Below are the code and all the weights of a small trained network. Each question names an input and a class and asks about switching units off, where a switched-off unit gives its printed mean instead of its output.

import numpy as np


def w(rows, s, z=0):
    codes = np.array(rows[::2]) - 128.0
    scale = np.full(codes.shape[1], s)
    scale[-1] = z or s
    return codes * scale


def f(y):
    return y / 2 * (1 + np.tanh(0.7978845608 * (y + 0.044715 * y**3)))


def log_softmax(a):
    a = a - a.max(-1, keepdims=True)
    return a - np.log(np.exp(a).sum(-1, keepdims=True))


def net(x, mask):
    res = np.array(x, float).reshape(1, 6) / 4 @ E
    y = f(res @ A[0][:, :-1].T + A[0][:, -1])
    res = res + np.where(mask, y, B[0][:, -1]) @ B[0][:, :-1]
    return log_softmax(res[-1] @ U[:, :-1].T + U[:, -1])


A, B = {}, {}
E = w([
[6,96,205,144,115],'x0',
[150,186,169,171,84],'x1',
[150,138,119,19,100],'x2',
[45,160,32,110,60],'x3',
[195,158,137,92,98],'x4',
[103,146,94,168,155],'x5',
],0.011)
A[0] = w([
[182,136,106,109,160,160],'N0',
[51,91,140,178,155,134],'N1',
[132,166,118,142,91,191],'N2',
[138,186,119,94,99,160],'N3',
[151,119,206,162,142,149],'N4',
[137,154,162,102,133,97],'N5',
[95,99,120,60,128,207],'N6',
[179,166,90,107,134,215],'N7',
[117,147,122,157,159,125],'N8',
[135,145,180,172,154,153],'N9',
[113,248,97,136,86,173],'N10',
[74,86,117,136,99,149],'N11',
[127,158,161,135,110,174],'N12',
[180,83,72,110,145,215],'N13',
[89,126,126,98,123,150],'N14',
[99,160,139,193,174,198],'N15',
[185,159,206,145,147,205],'N16',
[121,232,97,136,63,191],'N17',
[102,85,172,163,134,254],'N18',
[171,125,139,146,152,170],'N19',
],0.016,0.0057)
B[0] = w([
[234,189,156,206,150,201],'N0',
[108,176,86,95,174,234],'N1',
[138,30,83,171,92,171],'N2',
[159,96,112,177,99,184],'N3',
[85,80,239,131,177,223],'N4',
[143,120,156,144,157,151],'N5',
[96,189,165,112,44,179],'N6',
[211,148,77,221,129,218],'N7',
[132,116,101,132,173,153],'N8',
[136,88,184,152,189,202],'N9',
[113,68,2,174,42,212],'N10',
[96,185,99,81,116,185],'N11',
[94,70,116,134,120,161],'N12',
[190,203,164,135,93,203],'N13',
[70,139,113,85,52,157],'N14',
[89,119,67,165,207,213],'N15',
[164,78,196,152,120,253],'N16',
[154,51,55,141,25,219],'N17',
[44,132,143,104,191,228],'N18',
[191,133,203,150,170,191],'N19',
],0.0088,0.015)
U = w([
[66,193,124,11,77,255],'0',
[133,23,40,142,62,87],'1',
[99,157,58,122,220,80],'2',
[229,193,103,164,148,166],'3',
[128,44,186,128,178,33],'4',
],0.011,0.0021)

Each question gives the input, the list of numbers given to net, and the class t.
The units are the neurons (one row each of A and B). Each row of codes is followed by its name. A weight is (code - 128) times the scale printed after its matrix; where a second scale follows, it is the last column's (A, B and U).
mask holds one flag per neuron, in row order. A switched-off neuron (its flag False) gives its mean, the last column of its row in B, instead of its output. The means were averaged over made-up inputs and are rounded, as every weight is.
A unit's drop is (log p(t) with every unit on - log p(t) with that unit switched off) / (log p(t) with every unit on - log p(t) with every unit switched off).
most important unit: the unit with the biggest drop
k most important neurons: the k neurons with the biggest drops, biggest first
drop when u is switched off: that unit's drop, to one decimal
input [8,4,2,-3,-5,2], class 2: most important unit : N1
input [-6,-8,6,7,-5,-1], class 3: 3 most important neurons : (N13 N7 N0)
input [-1,-7,4,-5,-8,4], class 2: 2 most important neurons : (N17 N16)
input [1,1,-8,-4,-8,3], class 2: 2 most important neurons : (N1 N15)
input [-3,-7,5,3,7,6], class 3: 2 most important neurons : (N13 N0)
input [8,2,-7,7,-7,-8], class 2: 2 most important neurons : (N15 N1)
input [8,-4,-5,4,-7,-1], class 2: 2 most important neurons : (N15 N1)
input [-4,6,3,-2,0,7], class 1: 3 most important neurons : (N10 N17 N2)
input [-6,6,-5,2,7,8], class 1: drop when N4 is switched off : 0.0
input [6,-4,-8,6,-8,1], class 2: drop when N15 is switched off : 0.1
input [-3,3,4,-6,-8,6], class 4: drop when N7 is switched off : 0.1
